Below are the code and all the weights of a small trained network. Each question names an input and a class and asks about switching units off, where a switched-off unit gives its printed mean instead of its output.

import numpy as np


def w(rows, s, z=0):
    codes = np.array(rows[::2]) - 128.0
    scale = np.full(codes.shape[1], s)
    scale[-1] = z or s
    return codes * scale


def norm(h):
    return h / np.sqrt((h * h).mean(-1, keepdims=True) + 1e-5)


def f(y):
    return y / 2 * (1 + np.tanh(0.7978845608 * (y + 0.044715 * y**3)))


def log_softmax(a):
    a = a - a.max(-1, keepdims=True)
    return a - np.log(np.exp(a).sum(-1, keepdims=True))


def net(x, mask):
    res = np.array(x, float).reshape(1, 8) / 4 @ E
    u = 0
    for l in range(2):
        y = f(norm(res) @ A[l][:, :-1].T + A[l][:, -1])
        res = res + np.where(mask[u : u + 7], y, B[l][:, -1]) @ B[l][:, :-1]
        u += 7
    return log_softmax(norm(res)[-1] @ U[:, :-1].T + U[:, -1])


A, B = {}, {}
E = w([
[135,55,118,216,24,145,156,175,83],'x0',
[140,149,197,91,131,193,49,98,36],'x1',
[215,124,161,240,162,177,156,51,147],'x2',
[186,70,201,162,171,128,120,49,149],'x3',
[163,93,160,91,95,81,232,141,167],'x4',
[94,218,120,157,54,104,174,1,66],'x5',
[99,121,225,59,69,134,190,137,125],'x6',
[137,87,82,70,149,124,164,74,172],'x7',
],0.007)
A[0] = w([
[103,162,145,48,95,146,134,159,61,236],'L0N0',
[198,144,83,167,100,110,66,143,167,48],'L0N1',
[157,100,166,147,109,131,185,85,78,10],'L0N2',
[124,130,113,62,165,65,78,130,204,122],'L0N3',
[138,224,86,173,80,138,130,137,122,30],'L0N4',
[143,146,139,110,254,119,74,198,94,35],'L0N5',
[138,102,109,145,197,131,127,155,70,251],'L0N6',
],0.0078,0.0022)
B[0] = w([
[182,181,107,168,2,118,250,131,82,254],'L0N0',
[127,80,132,106,148,197,223,67,2,146],'L0N1',
[195,216,96,76,161,138,59,18,159,163],'L0N2',
[67,51,134,186,114,142,179,16,137,227],'L0N3',
[142,73,141,235,160,95,133,125,67,170],'L0N4',
[37,73,95,108,184,176,146,112,165,212],'L0N5',
[96,96,178,84,110,116,91,139,63,182],'L0N6',
],0.0083,0.0047)
A[1] = w([
[91,175,91,43,168,118,48,57,179,252],'L1N0',
[109,138,141,212,100,233,207,212,61,228],'L1N1',
[155,127,150,139,85,131,211,45,154,24],'L1N2',
[198,178,247,96,146,151,91,64,34,175],'L1N3',
[215,45,169,131,81,104,87,182,182,14],'L1N4',
[254,12,146,171,185,188,23,188,179,165],'L1N5',
[108,148,40,225,223,133,89,46,74,227],'L1N6',
],0.0069,0.0022)
B[1] = w([
[154,95,114,102,138,137,244,169,217,193],'L1N0',
[179,204,118,129,143,74,126,134,82,248],'L1N1',
[141,133,56,115,153,77,150,115,161,199],'L1N2',
[59,168,160,86,104,133,143,120,131,229],'L1N3',
[139,143,122,142,80,59,112,104,124,133],'L1N4',
[160,155,110,63,142,153,29,124,101,187],'L1N5',
[124,97,139,181,67,66,135,227,101,254],'L1N6',
],0.011,0.0061)
U = w([
[201,127,105,177,61,59,116,226,50,231],'0',
[78,23,160,60,246,190,58,150,153,24],'1',
[214,226,144,8,140,179,30,67,70,146],'2',
[167,195,196,69,138,198,69,67,195,5],'3',
[109,120,101,65,142,78,252,89,254,247],'4',
],0.0071,0.0032)

Each question gives the input, the list of numbers given to net, and the class t.
The units are the neurons (one row each of A and B). Each row of codes is followed by its name. A weight is (code - 128) times the scale printed after its matrix; where a second scale follows, it is the last column's (A, B and U).
mask holds one flag per neuron, layer by layer. A switched-off neuron (its flag False) gives its mean, the last column of its row in B, instead of its output. The means were averaged over made-up inputs and are rounded, as every weight is.
A unit's drop is (log p(t) with every unit on - log p(t) with that unit switched off) / (log p(t) with every unit on - log p(t) with every unit switched off).
The circuit of an input: a set's keep is (log p(t) with only the set's units on - log p(t) with every unit switched off) / (log p(t) with every unit on - log p(t) with every unit switched off). Starting from the 12 units with the biggest drops (on a tie, the unit counted first), units are removed one at a time, each time the one whose removal leaves the highest keep (on an exact tie, the one counted first), for as long as the keep stays at least 0.8.
circuit, biggest first: the units of the circuit, biggest drop first
unit that matters most: the unit with the biggest drop
k most important neurons: the k neurons with the biggest drops, biggest first
k most important neurons of layer l: the k neurons of layer l with the biggest drops, biggest first
drop when u is switched off: that unit's drop, to one decimal
input [3,-2,6,5,-4,3,5,-3], class 3: 2 most important neurons of layer 0	[L0N2, L0N0]
input [-8,3,6,-5,-7,4,-4,8], class 4: circuit, biggest first	[L1N0]
input [-4,-5,5,-7,2,4,4,-5], class 0: circuit, biggest first	[L0N4, L1N0]
input [-5,6,4,-1,-8,-3,-6,-4], class 1: 2 most important neurons	[L0N5, L0N0]
input [4,-3,7,7,0,0,2,5], class 2: 3 most important neurons	[L1N5, L0N3, L0N0]
input [1,6,2,6,-6,4,-5,3], class 0: 2 most important neurons	[L1N6, L1N0]
input [0,3,4,0,2,-2,-2,6], class 2: 2 most important neurons of layer 0	[L0N5, L0N3]
input [-5,-2,2,2,1,6,-5,-4], class 0: 2 most important neurons	[L1N6, L0N4]
input [8,-4,6,3,7,-8,4,5], class 2: 3 most important neurons of layer 1	[L1N5, L1N6, L1N0]
input [3,6,-7,-2,-1,-7,-5,-3], class 2: 3 most important neurons of layer 1	[L1N6, L1N1, L1N0]
input [-1,0,-8,7,0,-5,-8,2], class 1: 2 most important neurons of layer 0	[L0N0, L0N6]
input [8,-2,7,7,7,-7,2,-3], class 2: 2 most important neurons of layer 1	[L1N5, L1N6]
input [0,3,7,3,-5,-6,7,2], class 2: 2 most important neurons	[L1N5, L0N3]
input [2,-8,-8,8,4,-7,-2,-3], class 1: 2 most important neurons	[L0N0, L1N5]
input [4,6,4,-7,1,-6,0,1], class 2: unit that matters most	L1N6
input [-3,0,7,-1,2,-2,-6,3], class 0: 2 most important neurons	[L1N6, L0N1]
input [-3,-6,1,3,1,-4,-6,-8], class 1: 2 most important neurons	[L0N0, L0N5]
input [2,2,6,5,3,-2,-3,-7], class 2: drop when L1N5 is switched off	0.3
input [5,-3,4,5,-1,-8,8,6], class 2: drop when L1N5 is switched off	0.5
input [-2,0,8,-8,0,6,-6,5], class 0: drop when L1N6 is switched off	0.2
input [1,6,-2,6,6,-4,-3,-1], class 2: circuit, biggest first	[L1N5]
